Here is a tiny trained network, its code and every weight. The questions are about switching its units off for an input and a target symbol, where a switched-off unit gives its printed mean instead of its output.

import numpy as np


def w(rows, s, z=0):
    codes = np.array(rows[::2]) - 128.0
    scale = np.full(codes.shape[1], s)
    scale[-1] = z or s
    return codes * scale


def norm(h):
    return h / np.sqrt((h * h).mean(-1, keepdims=True) + 1e-5)


def f(y):
    return np.maximum(y, 0)


def softmax(a):
    e = np.exp(a - a.max(-1, keepdims=True))
    return e / e.sum(-1, keepdims=True)


def log_softmax(a):
    a = a - a.max(-1, keepdims=True)
    return a - np.log(np.exp(a).sum(-1, keepdims=True))


def net(x, mask):
    ids = ['Ωβγδζηθμξστψ'.index(c) for c in x.split()]
    T = len(ids)
    res = E[ids] + P[:T]
    u = 0
    for l in range(2):
        q, k, v = (norm(res) @ M[l].T for M in (Q, K, V))
        z = softmax(np.where(np.tri(T) > 0, q @ k.T / 4**0.5, -1e9)) @ v
        res = res + np.where(mask[u], z, O[l][:, -1]) @ O[l][:, :-1]
        u += 1
        y = f(norm(res) @ A[l][:, :-1].T + A[l][:, -1])
        res = res + np.where(mask[u : u + 8], y, B[l][:, -1]) @ B[l][:, :-1]
        u += 8
    return log_softmax(norm(res)[-1] @ U[:, :-1].T + U[:, -1])


Q, K, V, O, A, B = {}, {}, {}, {}, {}, {}
E = w([
[126,119,103,109,177],'Ω',
[128,119,105,107,178],'β',
[143,99,111,98,143],'γ',
[76,109,78,140,115],'δ',
[83,105,83,131,125],'ζ',
[89,112,82,134,112],'η',
[247,182,144,145,68],'θ',
[111,219,119,87,119],'μ',
[83,107,82,133,120],'ξ',
[126,118,104,108,179],'σ',
[121,51,162,6,74],'τ',
[202,175,176,145,204],'ψ',
],0.022)
P = w([
[83,136,253,199,87],'0',
[146,51,96,139,170],'1',
[146,62,96,128,172],'2',
[157,69,97,118,172],'3',
[162,74,99,109,169],'4',
[161,83,96,104,165],'5',
[162,87,90,101,163],'6',
[160,92,92,92,164],'7',
[150,100,88,89,153],'8',
[144,112,83,87,161],'9',
[149,120,79,80,159],'10',
[140,129,76,78,161],'11',
[130,136,67,80,146],'12',
[126,107,72,83,133],'13',
],0.0076)
Q[0] = w([
[209,93,77,131,101],'L0H0',
[109,179,65,144,116],'L0H0',
[96,171,92,222,119],'L0H0',
[137,244,16,2,185],'L0H0',
],0.0096)
K[0] = w([
[159,146,96,1,13],'L0H0',
[38,135,180,197,165],'L0H0',
[106,188,76,203,89],'L0H0',
[82,197,254,107,65],'L0H0',
],0.0091)
V[0] = w([
[3,247,170,172,176],'L0H0',
[117,26,223,122,154],'L0H0',
[75,166,101,21,187],'L0H0',
[217,68,129,144,194],'L0H0',
],0.0065)
O[0] = w([
[172,103,210,106,220,2],'L0H0',
[80,23,2,141,158,244],'L0H0',
[26,196,156,58,216,219],'L0H0',
[144,142,77,233,176,116],'L0H0',
],0.0058,0.0033)
A[0] = w([
[101,107,110,150,53,148],'L0N0',
[185,107,156,153,75,4],'L0N1',
[168,200,233,109,22,87],'L0N2',
[109,69,134,145,157,74],'L0N3',
[190,238,229,227,165,133],'L0N4',
[173,141,244,72,133,154],'L0N5',
[112,137,123,127,106,36],'L0N6',
[134,44,189,2,161,203],'L0N7',
],0.0092,0.0036)
B[0] = w([
[160,163,138,119,230,171],'L0N0',
[135,115,154,229,68,135],'L0N1',
[167,183,134,232,122,152],'L0N2',
[106,178,145,151,73,152],'L0N3',
[208,31,94,2,146,165],'L0N4',
[75,51,86,153,50,156],'L0N5',
[128,139,162,197,155,128],'L0N6',
[37,196,109,207,183,254],'L0N7',
],0.007,0.0085)
Q[1] = w([
[162,73,104,176,158],'L1H0',
[122,177,96,112,149],'L1H0',
[196,164,252,204,22],'L1H0',
[97,51,86,63,177],'L1H0',
],0.019)
K[1] = w([
[175,130,9,60,133],'L1H0',
[146,121,254,59,152],'L1H0',
[111,9,98,237,179],'L1H0',
[123,250,79,30,165],'L1H0',
],0.012)
V[1] = w([
[137,55,70,22,123],'L1H0',
[184,159,74,194,238],'L1H0',
[150,133,238,10,188],'L1H0',
[220,144,112,124,79],'L1H0',
],0.012)
O[1] = w([
[84,48,124,148,181,209],'L1H0',
[249,115,144,111,158,138],'L1H0',
[88,134,218,180,144,144],'L1H0',
[163,120,97,197,103,2],'L1H0',
],0.017,0.0059)
A[1] = w([
[142,161,171,110,145,56],'L1N0',
[132,93,83,106,152,27],'L1N1',
[253,64,189,93,82,235],'L1N2',
[133,191,124,51,98,3],'L1N3',
[110,140,116,182,197,185],'L1N4',
[153,132,123,108,156,126],'L1N5',
[101,222,86,154,116,222],'L1N6',
[102,167,201,106,157,52],'L1N7',
],0.016,0.003)
B[1] = w([
[157,95,87,101,203,167],'L1N0',
[120,232,172,122,103,204],'L1N1',
[8,128,122,211,24,253],'L1N2',
[166,39,179,137,86,195],'L1N3',
[104,110,134,168,2,251],'L1N4',
[147,121,167,141,151,183],'L1N5',
[100,91,195,123,38,211],'L1N6',
[153,151,134,206,219,220],'L1N7',
],0.0097,0.0066)
U = w([
[168,143,145,130,151,127],'Ω',
[179,135,151,130,165,164],'β',
[164,115,83,99,139,114],'γ',
[151,114,165,107,97,47],'δ',
[154,108,168,100,106,43],'ζ',
[161,126,153,78,74,114],'η',
[167,197,92,184,73,255],'θ',
[122,251,173,167,96,210],'μ',
[156,116,164,97,101,56],'ξ',
[168,141,146,132,151,125],'σ',
[54,109,115,110,113,135],'τ',
[158,32,165,197,117,27],'ψ',
],0.012,0.0037)

Each question gives the input, a string of symbols that net reads in full, and the target symbol t.
The units are the heads (4 rows each of Q, K, V and O) and the neurons (one row each of A and B). Each row of codes is followed by its name. A weight is (code - 128) times the scale printed after its matrix; where a second scale follows, it is the last column's (O, A, B and U).
mask holds one flag per unit, layer by layer, with each layer's heads first. A switched-off unit (its flag False) gives its mean, the last column of its rows in O or B, instead of its output. The means were averaged over made-up inputs and are rounded, as every weight is.
A unit's drop is (log p(t) with every unit on - log p(t) with that unit switched off) / (log p(t) with every unit on - log p(t) with every unit switched off).
The circuit of an input: a set's keep is (log p(t) with only the set's units on - log p(t) with every unit switched off) / (log p(t) with every unit on - log p(t) with every unit switched off). Starting from the 12 units with the biggest drops (on a tie, the unit counted first), units are removed one at a time, each time the one whose removal leaves the highest keep (on an exact tie, the one counted first), for as long as the keep stays at least 0.8.
units of the circuit, in order: the units of the circuit, biggest drop first
top k neurons: the k neurons with the biggest drops, biggest first
top k neurons in layer l: the k neurons of layer l with the biggest drops, biggest first
input θ ζ η β ζ γ τ β η μ, target θ: top neuron in layer 0 -> (L0N2)
input θ τ β η β τ μ η η γ, target θ: units of the circuit, in order -> (L1H0 L0H0)
input ζ ξ γ Ω γ β Ω ζ γ β μ μ η δ, target μ: units of the circuit, in order -> (L0H0 L1H0)
input μ ψ η μ Ω η ζ ξ ξ β β, target μ: units of the circuit, in order -> (L1H0 L0H0)
input τ δ ψ σ ξ η, target ψ: units of the circuit, in order -> (L1H0 L0N4 L0N7)
input Ω τ θ η τ θ δ θ ψ η δ, target ψ: top 2 neurons in layer 0 -> (L0N4 L0N1)
input Ω η γ η τ θ ξ ζ, target θ: top 3 neurons -> (L0N7 L0N4 L1N1)
input δ θ τ μ ξ β τ β μ Ω, target μ: top 2 neurons in layer 0 -> (L0N4 L0N2)
input τ ζ τ η ξ ψ ξ β ψ ζ ψ, target ψ: units of the circuit, in order -> (L1H0 L0N4 L1N2)
input η δ μ τ η ζ, target η: top 2 neurons -> (L0N2 L0N5)
input η ζ ψ Ω τ τ ψ ξ, target ψ: top 2 neurons -> (L0N4 L0N7)
input η θ μ σ, target η: top 4 neurons in layer 0 -> (L0N2 L0N5 L0N0 L0N7)
input τ θ σ η β, target θ: top 2 neurons -> (L0N7 L0N5)
input σ η θ γ τ θ σ β, target θ: units of the circuit, in order -> (L1H0)
input β ψ Ω ψ η η β, target ψ: units of the circuit, in order -> (L1H0 L0N4 L1N4)
input ζ τ ζ ψ θ δ, target θ: top 2 neurons -> (L0N7 L0N5)
input ψ ψ μ τ θ ζ θ δ, target ψ: top 2 neurons in layer 0 -> (L0N7 L0N4)
input ψ θ Ω μ Ω ψ τ θ η τ γ ζ, target ψ: top 2 neurons -> (L0N7 L0N4)
input τ τ ζ η τ ψ μ θ τ β ψ, target τ: top 2 neurons -> (L0N7 L0N4)
input μ η τ τ η γ β Ω β, target μ: units of the circuit, in order -> (L1H0)
input ψ ψ τ γ ξ θ η η ξ ψ δ γ, target ψ: top 2 neurons in layer 0 -> (L0N4 L0N1)
